Rows, each with its class
[-31  -2   1   1 -18   3 -38   3  15  -7  20 -14   3  12  35   3 -10  -6
  16 -32 -13  35 -25 -32  -5 -19   7  -4   7   8   7   7  21   2 -26  -5
  17   6  -8 -14  -8  19   3   3 -11  -2   9 -10  -8  23  -4   6   9   1
 -13  39 -13  -3   3 -25  11  -6 -14   7 -12 -19  20 -26  40  11  -5  -9
  44]
z13
[-31   3   3 -21 -14  -3  -4   2  -2  12 -39   1 -17  21 -17  -8 -13 -37
   6 -13 -21   2 -41 -17   1   1  19  10   6 -20   7  17  -3 -28  -5 -11
  -9  35 -12 -15   9 -16  -9   5  10  -3  38  -9 -27 -13  -8   5  28 -17
  -6   3 -14  -7 -12 -11 -14  18 -26  -8 -32 -27  28 -40  26   0   0  13
   7]
z779
[  7   6  -7   0 -13 -15 -30  -3  14   0   1  -2  19  25   5  -3  -5   5
  -1  -2  -5  38  59 -15  -9 -11   2 -18 -13  -4 -16  10  17 -11 -21  53
   5 -14  -9 -17 -11  16  37  -1   0 -10 -24 -17   9  26  -2 -10  14   4
 -19  43   6  -3   3  -1  18  -1 -19 -36 -12 -27  11   1  24 -30 -11 -20
  51]
z353
[-22  10 -10  -9  -1  15  -8   0  -4   2 -15  -7  -5  20 -17  -5 -14 -41
   4 -16 -13  21 -24 -49 -33  -8   8  -5  -3 -17   8  -3  15  -7 -12  -1
   3 -27  15 -26  14  -1   4   2   7  -2  31 -30 -26 -18  -5  -1   9   6
  -5  -2 -11   5  -2   1 -13   9 -29  -5 -30 -23  34 -47  26 -27  -3  -5
  -4]
z779
[ -1  10 -18   8  -1  -4 -45   6   3  11  -9   1   6  24  30  -4 -34  16
 -44 -28   5 -38  -8 -17  -7  -4  27 -39   8  23  -9   7  -8 -20   5 -22
  12  35 -15  16  29  13   0  26 -30 -17  -1   2  15 -41  -7  10  20  12
  -3   8  36 -15 -58 -22  15  -7   5  41  -6 -24 -21 -20  -3  87  14  -8
  86]
Z589
[-25  21  -5  -7 -19 -28 -14   9  23 -10   0   5  -3  24  10 -16 -56 -34
  31 -11  -8   7 -16 -27  -1  20  -8   0 -20 -10 -16  25  33  -8  -6  -1
 -12  85 -16 -22  17  -5  28   1   0 -13  25 -43 -28 -22 -30   4  26  -4
   5   8  17  -9 -28  -2   8  14 -47  -1  -9 -26  29 -41  18 -21  -4 -17
  59]
z779
[ 11  -6   2   7  -2 -14 -76   5   4  -5 -14  11  31  53 -21   7 -22  18
   3  -9  16 -31  91  14  -3   8  19 -24  -4  -3  -7  10 -17   6 -14 -19
   9  15 -40 -20  24   7   2  -6  -7   7   6  -3   4  14   1  -3   6  -8
  -4 -18  -5   0 -34  -7   7  18  -1 -12 -76  -4 -19 -16  28 -12   1 -54
  62]
z141
[ -6   6  -4  -6 -16 -16 -14  11  22 -12 -26  14 -25 -10  21  19  23   3
 -21   1  -4 -13 -11  16  15  -2   0 -14  -7  24 -21   0   9  17  27 -16
  -6  80   6   6  18  -3 -18  23  -1 -13  -2   1   6 -46 -25  14  -3 -10
  15 -48  44  -8 -55   5 -20  -1   3  73  32   8 -34  19  -3  85  15  23
  48]
Z589
[ 11  21  -6   8 -20 -28 -31   8  25  -4  16   1   8  25  15   6 -32  -7
   2 -10   1  32  52 -11  -3   1  -5 -23 -12  12 -10  22 -13  -5  -8  15
   3  19 -28 -20  -7  18  36  -6  -2  -9 -38 -15  -4  29 -23  -8  15  19
 -12  36  11  -4  13 -18  23 -15 -36 -35 -15  -9   7  -3  -4 -24 -10 -36
  35]
z353
[-11  49  13   2  -5   3 -15  -4  -3 -18 -32   4   9  69 -44   4  -6   5
  18   3  -8 -13  43 -22   8  13   2 -19 -18 -10 -40  14 -26  -3 -13   6
  -9   2 -11 -37  10   9   8  -5   4  13  39  -1 -27  60   9 -17  -7 -10
  -7 -25 -10  16 -14 -16   9  25  -1 -59 -79 -11   4 -24  34 -92   3 -34
   5]
z535
[ -7 -14   1   1 -11 -12 -52  14  19   7 -14  11  -2  16  -7  14  -9  -3
  -2 -18   2 -14  16  13   2  -3  21  -7  10  -3   0  -1  12 -13   5 -12
  -2  32 -32  -2  63  -1 -18   3   2 -12  10   1  -5  -7 -11   8   2  -6
  -6 -25   7   2 -44 -22 -10   8  -7  10 -54  -8 -16 -18  30  21  14  -7
  39]
z141
[-28  30   5 -16 -10  -4  11   2  13   1   2   0   0  31  -4 -10 -70 -41
  -8 -11 -11 -22 -39 -37   2  29  -5  -9  10 -17   6  22   7 -10 -19  -7
  -1  60  -3 -28  24 -15  14   4  -6 -18  37 -39 -41 -40 -21   4  34  -4
  -9  21  26 -10 -19  -4  20  22 -65   6 -35 -26  36 -65 -11 -13 -10 -29
  25]
z779
[-16  73  -4   1 -24  -1 -60   8  22 -22 -36  -5   0  71   4  10 -13   1
  -9 -23  -2  37  21 -24   1 -16  21 -20   7   0 -12  -4  -5  10  -5   0
  25 -43 -27 -24  37  20  13   3 -15   1  35  -8 -18  44  -6 -19  -2   3
 -18 -14   4  -7 -73 -29   6   1 -16  11 -83 -36   8 -42  77 -14   9 -34
  72]
z535
[  8  34  -8   5 -29  -9 -59 -12  15 -12 -34  -7  12  57 -25   6  -4   0
   0  -7  14  28  20 -25 -14 -12  20 -44  -6  26 -29 -10  -5   3  -2   7
  23 -38   6 -33   4  32  30  13 -27  -9 -57  -6   7  20  -7 -14  -8  13
 -13 -13 -11  -9 -17  -3  -2 -16 -26  12 -34 -18 -20 -13  15 -18  14 -26
  35]
z353

Rows with their classes
[ 17   5   7  18  41  10  13 -22  38   5  22 -17  66  27 -14  36  38   4
  19 -31  19 -37 -41   8  22   7  53 -64  13  26 -16  31  29  -4   5   6
 -13  19   7 -35 -20   3   4 -38 -14 -17 -14  26 -19  -7 -33 -30  21  31
   8  46  30  -6   4   0 -41 -54  19 -17   1  -8  22   3 -23  -2 -28   2
   8]
z366
[  9  41   9 -35  17  13  -9 -10  24  23 -31   5  95 -19  -7  48  46  -8
  32 -44  40  -2 -53   8  11  -3  21 -76  38  91   5  30  28  12  -4  -2
 -13  -7  -1  -8  14   7  10 -43  17 -56 -28  -3 -31  -1 -26 -30 -27 102
   6  10  15  -1   7 -18   8 -46  25  33 -20 -20  40   6 -20 -14 -43 -30
  10]
Z838
[  7  -2  -2  -4   3   5  18 -33   5  -5 -16  -2   8  -2 -49   6  33  19
 -27 -24   4 -34 -18  -7  13  13 -20 -29  -9 -19 -45  10  20  -9 -12   7
   7   1   9 -10 -18   0  22  -3  -4  -2 -13 -17 -16  14 -32  -8  41  25
 -16 -22  22  -8   9  -5  -8 -50   6 -22  -3  12  27  23  13  -2 -19   5
  -1]
Z838
[  6   7   2  -4  46   4   8   2  25  10   1  -7  40  -7 -11  34   3  -2
 -42 -27   9  -5 -31  -9  -8  -8  30 -37   6  32  -3  28  -2  11  -5  -5
 -15 -38  -6 -20  15   8  -6 -22   2 -17 -14   1 -16   3 -14 -16   9  49
   0  18  30   5   1 -11  -7 -22  10 -12 -12  -9  24   1  -6  -5 -13 -31
  13]
z34
[ 19  10   8   2  19  27   9 -15  38   3   4  -1  47  -8   7  31  24  17
  14 -30  11 -24 -30  -2  17   1  14 -44   8   1   4  25  26   7  -6  -4
  -9   4  11 -20 -24 -17   5 -27  -1 -28 -18  -2 -21   3 -35 -10  19  27
   4  29  25  -6  -9  -1 -14 -44  15  -3  -5  -9  20  11 -16  -4 -28  -6
 -15]
z34
[  5   5  -1   1   4   0  -2  -2   0   5 -16   5  14   0   0  13  10   6
   7 -15   3  -5 -19 -24  12  -4  13 -18  17   9  -3   5  12   1   6   2
   1  13   2  -8   9  -5   1 -18   7 -12 -14   5   7 -15  -9 -11   4  20
  -2  10  15  11   3   3   4   3  11  20  -7 -10  10   4  -4   4 -17 -18
   5]
z34
[ -1 -20 -28 -34  -2  -4  28 -47  -9  -1 -34  -3 -42  10 -49  -3  33  -5
 -41 -12  -5 -37  -3 -15  11   5 -22  29   1  -2  -9   0   6 -19 -23   5
   5  14   7  -2 -14  -6  36   9 -16  -2  -5 -24   7   9 -31   6  26  19
 -24 -43  14 -24   8 -10   4 -44  16 -13 -10  17  18  39  11   1 -28   8
  -8]
Z838
[  1   4 -36  17  37  13  27 -31  44   6   1 -17  38  35 -41   6  42   9
  59 -20   2 -56 -40  -1  36  13  45 -38  -3 -30 -21  28  27  -7  -2  -6
   5  15   8 -42 -34 -12  -2 -13 -18  -6 -20  21 -17  18 -50 -10  44  26
  -5  32  26 -11  11  -9 -27 -61  19 -53   2  10  27  25 -14   7 -25   4
   7]
z34
